Below is a small trained network, with its code and all its weights. Each question gives an input and a target symbol and asks what happens when units are switched off, that is, made to give their printed mean instead of their output.

import numpy as np


def w(rows, s, z=0):
    codes = np.array(rows[::2]) - 128.0
    scale = np.full(codes.shape[1], s)
    scale[-1] = z or s
    return codes * scale


def norm(h):
    return h / np.sqrt((h * h).mean(-1, keepdims=True) + 1e-5)


def f(y):
    return y / 2 * (1 + np.tanh(0.7978845608 * (y + 0.044715 * y**3)))


def softmax(a):
    e = np.exp(a - a.max(-1, keepdims=True))
    return e / e.sum(-1, keepdims=True)


def log_softmax(a):
    a = a - a.max(-1, keepdims=True)
    return a - np.log(np.exp(a).sum(-1, keepdims=True))


def net(x, mask):
    ids = ['αγεηθλμξφψ'.index(c) for c in x.split()]
    T = len(ids)
    res = E[ids] + P[:T]
    u = 0
    for l in range(2):
        r = norm(res)
        for j in range(3):
            rows = slice(3 * j, 3 * j + 3)
            q, k, v = (r @ M[l][rows].T for M in (Q, K, V))
            z = softmax(np.where(np.tri(T) > 0, q @ k.T / 3**0.5, -1e9)) @ v
            o = O[l][rows]
            res = res + np.where(mask[u + j], z, o[:, -1]) @ o[:, :-1]
        u += 3
        y = f(norm(res) @ A[l][:, :-1].T + A[l][:, -1])
        res = res + np.where(mask[u : u + 4], y, B[l][:, -1]) @ B[l][:, :-1]
        u += 4
    return log_softmax(norm(res)[-1] @ U[:, :-1].T + U[:, -1])


Q, K, V, O, A, B = {}, {}, {}, {}, {}, {}
E = w([
[113,85,144],'α',
[149,82,178],'γ',
[163,76,182],'ε',
[196,15,2],'η',
[168,75,179],'θ',
[164,78,182],'λ',
[165,78,185],'μ',
[204,205,66],'ξ',
[184,40,227],'φ',
[92,171,63],'ψ',
],0.019)
P = w([
[1,51,213],'0',
[57,44,203],'1',
[82,52,191],'2',
[109,67,179],'3',
[126,80,170],'4',
[134,90,162],'5',
[151,105,158],'6',
[151,114,150],'7',
[161,125,145],'8',
[170,136,141],'9',
[181,144,138],'10',
[188,157,132],'11',
[188,171,126],'12',
],0.0086)
Q[0] = w([
[113,105,125],'0.h1',
[139,85,176],'0.h1',
[197,63,217],'0.h1',
[104,182,169],'0.h2',
[71,143,233],'0.h2',
[139,98,131],'0.h2',
[52,50,120],'0.h3',
[4,167,119],'0.h3',
[182,136,182],'0.h3',
],0.012)
K[0] = w([
[105,131,121],'0.h1',
[110,64,107],'0.h1',
[128,28,114],'0.h1',
[126,210,215],'0.h2',
[99,160,151],'0.h2',
[110,114,109],'0.h2',
[101,122,185],'0.h3',
[6,209,138],'0.h3',
[160,147,84],'0.h3',
],0.013)
V[0] = w([
[142,136,55],'0.h1',
[73,80,197],'0.h1',
[99,109,158],'0.h1',
[101,224,140],'0.h2',
[119,72,84],'0.h2',
[177,94,31],'0.h2',
[123,114,107],'0.h3',
[138,134,199],'0.h3',
[49,42,2],'0.h3',
],0.0082)
O[0] = w([
[185,211,119,62],'0.h1',
[41,117,181,233],'0.h1',
[91,105,130,169],'0.h1',
[66,133,254,3],'0.h2',
[95,207,102,167],'0.h2',
[142,103,69,128],'0.h2',
[125,142,107,127],'0.h3',
[92,102,161,170],'0.h3',
[193,227,64,80],'0.h3',
],0.007,0.0041)
A[0] = w([
[114,2,106,253],'0.n1',
[66,154,84,94],'0.n2',
[80,186,36,158],'0.n3',
[158,254,33,195],'0.n4',
],0.0083,0.003)
B[0] = w([
[178,244,182,254],'0.n1',
[254,132,121,117],'0.n2',
[224,67,228,142],'0.n3',
[45,5,253,199],'0.n4',
],0.0089,0.0078)
Q[1] = w([
[140,68,104],'1.h1',
[205,86,175],'1.h1',
[95,111,95],'1.h1',
[253,67,251],'1.h2',
[61,110,155],'1.h2',
[131,120,198],'1.h2',
[180,194,204],'1.h3',
[82,104,91],'1.h3',
[126,104,190],'1.h3',
],0.022)
K[1] = w([
[230,97,198],'1.h1',
[183,50,24],'1.h1',
[106,126,238],'1.h1',
[251,168,66],'1.h2',
[46,52,102],'1.h2',
[199,68,34],'1.h2',
[208,154,85],'1.h3',
[42,170,196],'1.h3',
[118,163,50],'1.h3',
],0.017)
V[1] = w([
[111,202,145],'1.h1',
[255,77,91],'1.h1',
[204,145,147],'1.h1',
[52,14,66],'1.h2',
[133,188,161],'1.h2',
[187,246,186],'1.h2',
[114,21,186],'1.h3',
[158,136,123],'1.h3',
[246,120,140],'1.h3',
],0.0089)
O[1] = w([
[224,31,93,62],'1.h1',
[73,195,131,203],'1.h1',
[92,146,63,150],'1.h1',
[124,20,3,147],'1.h2',
[103,140,190,101],'1.h2',
[95,172,173,95],'1.h2',
[136,193,127,254],'1.h3',
[144,91,122,126],'1.h3',
[183,76,43,177],'1.h3',
],0.0072,0.0082)
A[1] = w([
[1,110,160,199],'1.n1',
[171,137,208,127],'1.n2',
[183,196,140,85],'1.n3',
[113,64,248,2],'1.n4',
],0.009,0.0031)
B[1] = w([
[104,2,231,203],'1.n1',
[245,207,205,222],'1.n2',
[106,32,70,159],'1.n3',
[78,244,57,254],'1.n4',
],0.0066,0.0061)
U = w([
[125,134,118,2],'α',
[115,122,105,51],'γ',
[142,210,147,104],'ε',
[124,129,120,5],'η',
[77,158,79,81],'θ',
[66,122,177,228],'λ',
[84,85,91,144],'μ',
[254,143,143,66],'ξ',
[172,85,76,153],'φ',
[23,190,61,99],'ψ',
],0.016,0.0077)

Each question gives the input, a string of symbols that net reads in full, and the target symbol t.
The units are the heads (3 rows each of Q, K, V and O) and the neurons (one row each of A and B). Each row of codes is followed by its name. A weight is (code - 128) times the scale printed after its matrix; where a second scale follows, it is the last column's (O, A, B and U).
mask holds one flag per unit, layer by layer, with each layer's heads first. A switched-off unit (its flag False) gives its mean, the last column of its rows in O or B, instead of its output. The means were averaged over made-up inputs and are rounded, as every weight is.
A unit's drop is (log p(t) with every unit on - log p(t) with that unit switched off) / (log p(t) with every unit on - log p(t) with every unit switched off).
The circuit of an input: a set's keep is (log p(t) with only the set's units on - log p(t) with every unit switched off) / (log p(t) with every unit on - log p(t) with every unit switched off). Starting from the 12 units with the biggest drops (on a tie, the unit counted first), units are removed one at a time, each time the one whose removal leaves the highest keep (on an exact tie, the one counted first), for as long as the keep stays at least 0.8.
units of the circuit, in order: the units of the circuit, biggest drop first
most important unit: the unit with the biggest drop
top k neurons: the k neurons with the biggest drops, biggest first
top k neurons in layer l: the k neurons of layer l with the biggest drops, biggest first
which heads matter: for each layer, one digit per head in row order, 1 if its drop is at least 0.15 and else 0, layers parted by /
input ψ μ η η α μ ξ λ α, target ε: which heads matter : 011 / 010
input ξ η ξ θ ξ θ μ, target φ: units of the circuit, in order : (0.n4; 1.h2)
input ξ ξ λ γ γ ξ ε ξ α γ λ ξ, target ξ: which heads matter : 100 / 011
input η η μ θ θ α μ, target ε: top 2 neurons in layer 0 : (0.n4; 0.n3)
input λ θ θ α η ξ ξ α ξ φ φ ξ ξ, target φ: most important unit : 0.n1
input θ λ φ ε ε η μ ψ ξ ξ ψ ψ, target φ: which heads matter : 101 / 011
input α μ ξ μ μ λ η ξ ξ ψ ξ λ, target φ: units of the circuit, in order : (0.n4; 1.h2; 1.h3)
input ξ ξ λ λ η γ ξ α μ ε θ ξ ε, target φ: which heads matter : 010 / 011
input α μ α λ ξ, target λ: which heads matter : 000 / 001
input η ε ε α ξ η ε, target ε: which heads matter : 011 / 010
input λ ξ φ ξ φ λ φ ξ ξ, target ξ: units of the circuit, in order : (0.h1; 0.n4; 1.h3)
input ξ η ξ α φ λ ψ φ, target ξ: which heads matter : 001 / 011
input α θ γ γ λ η θ ξ γ γ α η, target ε: which heads matter : 000 / 010
input α η ε ψ φ ε ξ ε, target φ: units of the circuit, in order : (0.n4; 1.h2)
input ψ γ η ξ ψ, target μ: most important unit : 0.n4
input θ μ φ φ α ξ α λ ψ α θ η μ, target ψ: units of the circuit, in order : (1.h1; 0.n4; 1.n2; 1.h2)
input ε φ ε μ ξ ξ μ μ α γ ε φ, target ε: top 3 neurons in layer 1 : (1.n4; 1.n1; 1.n2)
input λ ξ α λ λ α ψ, target λ: units of the circuit, in order : (0.n4; 0.n3)
input η ξ ξ α ξ θ, target φ: top 4 neurons : (0.n4; 0.n3; 1.n4; 1.n2)
input ψ ε θ α ξ α α ξ θ ψ, target ξ: units of the circuit, in order : (0.n3)
